Below are the code and all the weights of a small trained network. Each question names an input and a class and asks about switching units off, where a switched-off unit gives its printed mean instead of its output.

import numpy as np


def w(rows, s, z=0):
    codes = np.array(rows[::2]) - 128.0
    scale = np.full(codes.shape[1], s)
    scale[-1] = z or s
    return codes * scale


def f(y):
    return np.maximum(y, 0)


def log_softmax(a):
    a = a - a.max(-1, keepdims=True)
    return a - np.log(np.exp(a).sum(-1, keepdims=True))


def net(x, mask):
    res = np.array(x, float).reshape(1, 6) / 4 @ E
    y = f(res @ A[0][:, :-1].T + A[0][:, -1])
    res = res + np.where(mask, y, B[0][:, -1]) @ B[0][:, :-1]
    return log_softmax(res[-1] @ U[:, :-1].T + U[:, -1])


A, B = {}, {}
E = w([
[127,127,132,129],'x0',
[86,224,89,54],'x1',
[204,192,79,190],'x2',
[130,128,128,128],'x3',
[126,129,127,129],'x4',
[11,101,69,171],'x5',
],0.011)
A[0] = w([
[148,156,191,105,175],'N1',
[144,181,39,179,211],'N2',
[175,135,146,128,150],'N3',
[66,167,142,131,115],'N4',
[124,194,121,89,10],'N5',
[97,104,63,174,151],'N6',
[146,93,144,158,74],'N7',
[115,66,166,72,187],'N8',
[139,183,85,72,185],'N9',
[202,142,149,120,159],'N10',
[49,162,124,98,135],'N11',
[114,73,50,157,72],'N12',
[130,9,175,160,166],'N13',
[154,157,88,94,251],'N14',
[182,145,172,137,174],'N15',
[136,121,128,61,3],'N16',
[218,114,110,141,162],'N17',
[62,148,152,133,102],'N18',
[162,137,164,73,77],'N19',
[77,125,112,67,136],'N20',
[87,106,82,75,142],'N21',
[142,96,147,167,223],'N22',
],0.015,0.0057)
B[0] = w([
[164,213,147,45,179],'N1',
[185,153,143,46,243],'N2',
[140,92,99,158,174],'N3',
[72,85,138,185,188],'N4',
[177,141,144,41,172],'N5',
[118,224,225,102,210],'N6',
[121,150,160,186,164],'N7',
[127,207,218,75,209],'N8',
[68,171,174,99,218],'N9',
[106,69,85,158,199],'N10',
[136,68,122,163,226],'N11',
[163,216,142,69,185],'N12',
[139,200,159,76,247],'N13',
[60,117,185,176,205],'N14',
[144,90,71,155,192],'N15',
[107,133,149,159,146],'N16',
[122,60,47,134,206],'N17',
[101,126,72,156,183],'N18',
[124,254,172,110,167],'N19',
[151,101,124,166,210],'N20',
[138,74,70,197,203],'N21',
[187,78,69,108,198],'N22',
],0.0087,0.013)
U = w([
[235,169,130,3,255],'0',
[119,210,199,93,93],'1',
[136,9,45,254,151],'2',
],0.0095,0.00068)

Each question gives the input, the list of numbers given to net, and the class t.
The units are the neurons (one row each of A and B). Each row of codes is followed by its name. A weight is (code - 128) times the scale printed after its matrix; where a second scale follows, it is the last column's (A, B and U).
mask holds one flag per neuron, in row order. A switched-off neuron (its flag False) gives its mean, the last column of its row in B, instead of its output. The means were averaged over made-up inputs and are rounded, as every weight is.
A unit's drop is (log p(t) with every unit on - log p(t) with that unit switched off) / (log p(t) with every unit on - log p(t) with every unit switched off).
The circuit of an input: a set's keep is (log p(t) with only the set's units on - log p(t) with every unit switched off) / (log p(t) with every unit on - log p(t) with every unit switched off). Starting from the 12 units with the biggest drops (on a tie, the unit counted first), units are removed one at a time, each time the one whose removal leaves the highest keep (on an exact tie, the one counted first), for as long as the keep stays at least 0.8.
circuit, biggest first: the units of the circuit, biggest drop first
top k neurons: the k neurons with the biggest drops, biggest first
drop when u is switched off: that unit's drop, to one decimal
input [7,-7,1,6,4,8], class 0: circuit, biggest first : N12
input [-6,3,-1,-1,5,-6], class 1: circuit, biggest first : N2, N14
input [2,-8,3,0,1,2], class 0: circuit, biggest first : N13, N22
input [-3,-1,4,3,6,6], class 0: top 4 neurons : N2, N9, N14, N12
input [-2,0,5,7,2,-8], class 2: top 2 neurons : N10, N17
input [-4,-8,1,7,-1,5], class 0: top 2 neurons : N22, N14
input [3,2,-1,-1,-5,-4], class 1: top 4 neurons : N2, N22, N14, N19
input [-6,-8,-2,3,5,6], class 1: top 3 neurons : N6, N2, N7
input [5,-7,3,-7,8,2], class 0: drop when N22 is switched off : 0.1
input [-3,-5,2,-4,8,5], class 0: drop when N4 is switched off : 0.1
input [-7,-8,5,-2,2,-1], class 2: drop when N17 is switched off : 0.2
